Below is a small trained network, with its code and all its weights. Each question gives an input and a class and asks what happens when units are switched off, that is, made to give their printed mean instead of their output.

import numpy as np


def w(rows, s, z=0):
    codes = np.array(rows[::2]) - 128.0
    scale = np.full(codes.shape[1], s)
    scale[-1] = z or s
    return codes * scale


def norm(h):
    return h / np.sqrt((h * h).mean(-1, keepdims=True) + 1e-5)


def f(y):
    return y / 2 * (1 + np.tanh(0.7978845608 * (y + 0.044715 * y**3)))


def log_softmax(a):
    a = a - a.max(-1, keepdims=True)
    return a - np.log(np.exp(a).sum(-1, keepdims=True))


def net(x, mask):
    res = np.array(x, float).reshape(1, 7) / 4 @ E
    u = 0
    for l in range(4):
        y = f(norm(res) @ A[l][:, :-1].T + A[l][:, -1])
        res = res + np.where(mask[u : u + 7], y, B[l][:, -1]) @ B[l][:, :-1]
        u += 7
    return log_softmax(norm(res)[-1] @ U[:, :-1].T + U[:, -1])


A, B = {}, {}
E = w([
[202,212,137,129,137,134,211],'x0',
[51,172,114,159,151,100,136],'x1',
[168,25,92,158,194,168,122],'x2',
[159,166,136,88,169,215,96],'x3',
[116,100,188,145,199,133,40],'x4',
[62,140,103,47,153,90,185],'x5',
[134,69,123,3,87,170,84],'x6',
],0.0059)
A[0] = w([
[47,184,122,66,171,153,193,167],'0.n0',
[232,145,59,62,89,141,172,93],'0.n1',
[222,190,170,103,191,224,82,204],'0.n2',
[95,255,74,74,185,105,174,2],'0.n3',
[174,223,136,121,115,203,133,160],'0.n4',
[101,164,155,102,107,55,173,99],'0.n5',
[177,99,127,151,150,208,108,12],'0.n6',
],0.0062,0.0015)
B[0] = w([
[113,45,234,181,80,194,180,250],'0.n0',
[91,59,217,193,89,92,107,231],'0.n1',
[142,191,110,107,122,255,203,253],'0.n2',
[128,163,237,82,216,197,186,251],'0.n3',
[57,81,198,132,155,213,179,203],'0.n4',
[101,228,196,103,156,153,215,215],'0.n5',
[108,223,228,110,171,108,130,169],'0.n6',
],0.005,0.0026)
A[1] = w([
[78,62,224,142,156,128,3,113],'1.n0',
[115,32,183,91,183,166,161,254],'1.n1',
[104,121,98,121,24,182,208,98],'1.n2',
[232,77,182,66,36,29,5,209],'1.n3',
[88,150,110,134,101,14,155,121],'1.n4',
[119,208,233,169,86,138,98,57],'1.n5',
[20,122,213,104,105,63,131,87],'1.n6',
],0.005,0.00075)
B[1] = w([
[126,132,196,68,141,2,86,209],'1.n0',
[87,149,28,81,112,137,200,251],'1.n1',
[140,68,108,162,144,95,76,213],'1.n2',
[120,234,88,109,93,179,192,223],'1.n3',
[172,119,119,134,173,227,159,175],'1.n4',
[27,85,118,141,123,184,130,211],'1.n5',
[182,148,42,100,144,104,59,217],'1.n6',
],0.0064,0.0028)
A[2] = w([
[133,216,131,150,1,99,109,253],'2.n0',
[199,65,144,110,136,126,110,92],'2.n1',
[81,145,154,74,135,83,198,64],'2.n2',
[101,129,124,4,90,130,44,78],'2.n3',
[148,161,180,128,147,44,61,182],'2.n4',
[96,186,95,168,124,94,47,117],'2.n5',
[125,137,190,171,187,100,153,252],'2.n6',
],0.0063,0.00049)
B[2] = w([
[120,158,106,154,136,158,92,223],'2.n0',
[78,234,147,166,159,137,174,135],'2.n1',
[141,164,144,188,159,136,209,230],'2.n2',
[255,72,93,135,55,77,176,253],'2.n3',
[123,28,210,160,125,155,199,143],'2.n4',
[74,67,210,159,189,136,92,152],'2.n5',
[121,122,78,118,94,77,178,204],'2.n6',
],0.0066,0.0028)
A[3] = w([
[218,133,120,174,164,99,97,253],'3.n0',
[183,111,186,114,206,254,118,146],'3.n1',
[138,101,103,13,101,166,98,171],'3.n2',
[65,102,229,86,210,88,144,7],'3.n3',
[151,137,134,253,131,96,214,106],'3.n4',
[102,90,25,81,226,60,179,91],'3.n5',
[140,169,156,55,224,130,208,178],'3.n6',
],0.0067,0.0031)
B[3] = w([
[118,124,161,14,99,92,214,178],'3.n0',
[12,199,123,167,84,166,244,212],'3.n1',
[217,160,107,143,31,59,190,194],'3.n2',
[190,27,148,94,122,128,83,151],'3.n3',
[167,106,114,17,79,134,76,244],'3.n4',
[7,139,254,204,207,133,54,197],'3.n5',
[98,167,142,159,112,222,171,253],'3.n6',
],0.0075,0.0047)
U = w([
[251,131,51,87,64,98,118,203],'0',
[72,138,121,172,190,153,49,10],'1',
[98,210,130,122,118,201,208,248],'2',
[122,45,152,111,145,41,85,51],'3',
],0.016,0.0018)

Each question gives the input, the list of numbers given to net, and the class t.
The units are the neurons (one row each of A and B). Each row of codes is followed by its name. A weight is (code - 128) times the scale printed after its matrix; where a second scale follows, it is the last column's (A, B and U).
mask holds one flag per neuron, layer by layer. A switched-off neuron (its flag False) gives its mean, the last column of its row in B, instead of its output. The means were averaged over made-up inputs and are rounded, as every weight is.
A unit's drop is (log p(t) with every unit on - log p(t) with that unit switched off) / (log p(t) with every unit on - log p(t) with every unit switched off).
The circuit of an input: a set's keep is (log p(t) with only the set's units on - log p(t) with every unit switched off) / (log p(t) with every unit on - log p(t) with every unit switched off). Starting from the 12 units with the biggest drops (on a tie, the unit counted first), units are removed one at a time, each time the one whose removal leaves the highest keep (on an exact tie, the one counted first), for as long as the keep stays at least 0.8.
circuit, biggest first: the units of the circuit, biggest drop first
top k neurons: the k neurons with the biggest drops, biggest first
k most important neurons of layer l: the k neurons of layer l with the biggest drops, biggest first
drop of u: that unit's drop, to one decimal
input [5,5,-1,-5,-6,-2,7], class 0: top 3 neurons => 1.n2, 3.n1, 0.n1
input [4,3,2,-6,8,6,-3], class 1: circuit, biggest first => 3.n5, 1.n6
input [5,-3,-2,-6,3,3,5], class 0: top neuron => 1.n6
input [4,3,8,0,-7,3,8], class 3: circuit, biggest first => 0.n1, 1.n2, 1.n3
input [-6,5,-5,5,7,-5,8], class 0: circuit, biggest first => 2.n3, 3.n2
input [-1,-4,4,-8,2,4,-8], class 3: circuit, biggest first => 3.n5, 3.n4
input [-5,2,2,-8,2,-6,6], class 0: circuit, biggest first => 1.n3, 3.n5
input [2,-8,-3,-6,-2,-3,1], class 0: top 2 neurons => 3.n1, 3.n6
input [-7,-1,-3,-8,-6,2,-6], class 3: circuit, biggest first => 3.n6, 3.n1
input [-2,7,-2,-8,-5,-2,5], class 3: 2 most important neurons of layer 0 => 0.n5, 0.n2
input [0,-6,7,-1,-4,6,0], class 3: circuit, biggest first => 3.n5, 0.n3, 0.n2
input [-3,-8,-4,3,5,1,-1], class 0: top 4 neurons => 2.n3, 3.n2, 0.n3, 0.n5
input [-4,0,-3,-5,-4,1,0], class 3: top 2 neurons => 3.n6, 1.n2
input [2,-7,6,-3,3,0,-7], class 0: circuit, biggest first => 3.n4
input [1,2,2,0,5,8,1], class 1: top 3 neurons => 3.n5, 0.n2, 1.n3
input [-7,4,8,4,0,1,-3], class 3: top 2 neurons => 1.n0, 0.n2
input [0,-1,6,-2,-7,6,1], class 1: top 2 neurons => 3.n5, 2.n3
input [-6,3,-7,8,3,-7,-3], class 1: 2 most important neurons of layer 2 => 2.n5, 2.n2
input [5,-1,6,-7,5,4,1], class 1: drop of 3.n5 => 1.1
input [3,7,-2,-1,4,-8,1], class 1: drop of 1.n3 => 0.1
input [-8,1,-5,-4,0,7,-5], class 1: drop of 0.n1 => 0.2
input [-2,4,3,-4,7,5,-8], class 3: drop of 2.n4 => 0.1
input [-1,1,3,1,-1,0,-7], class 3: top neuron => 3.n5
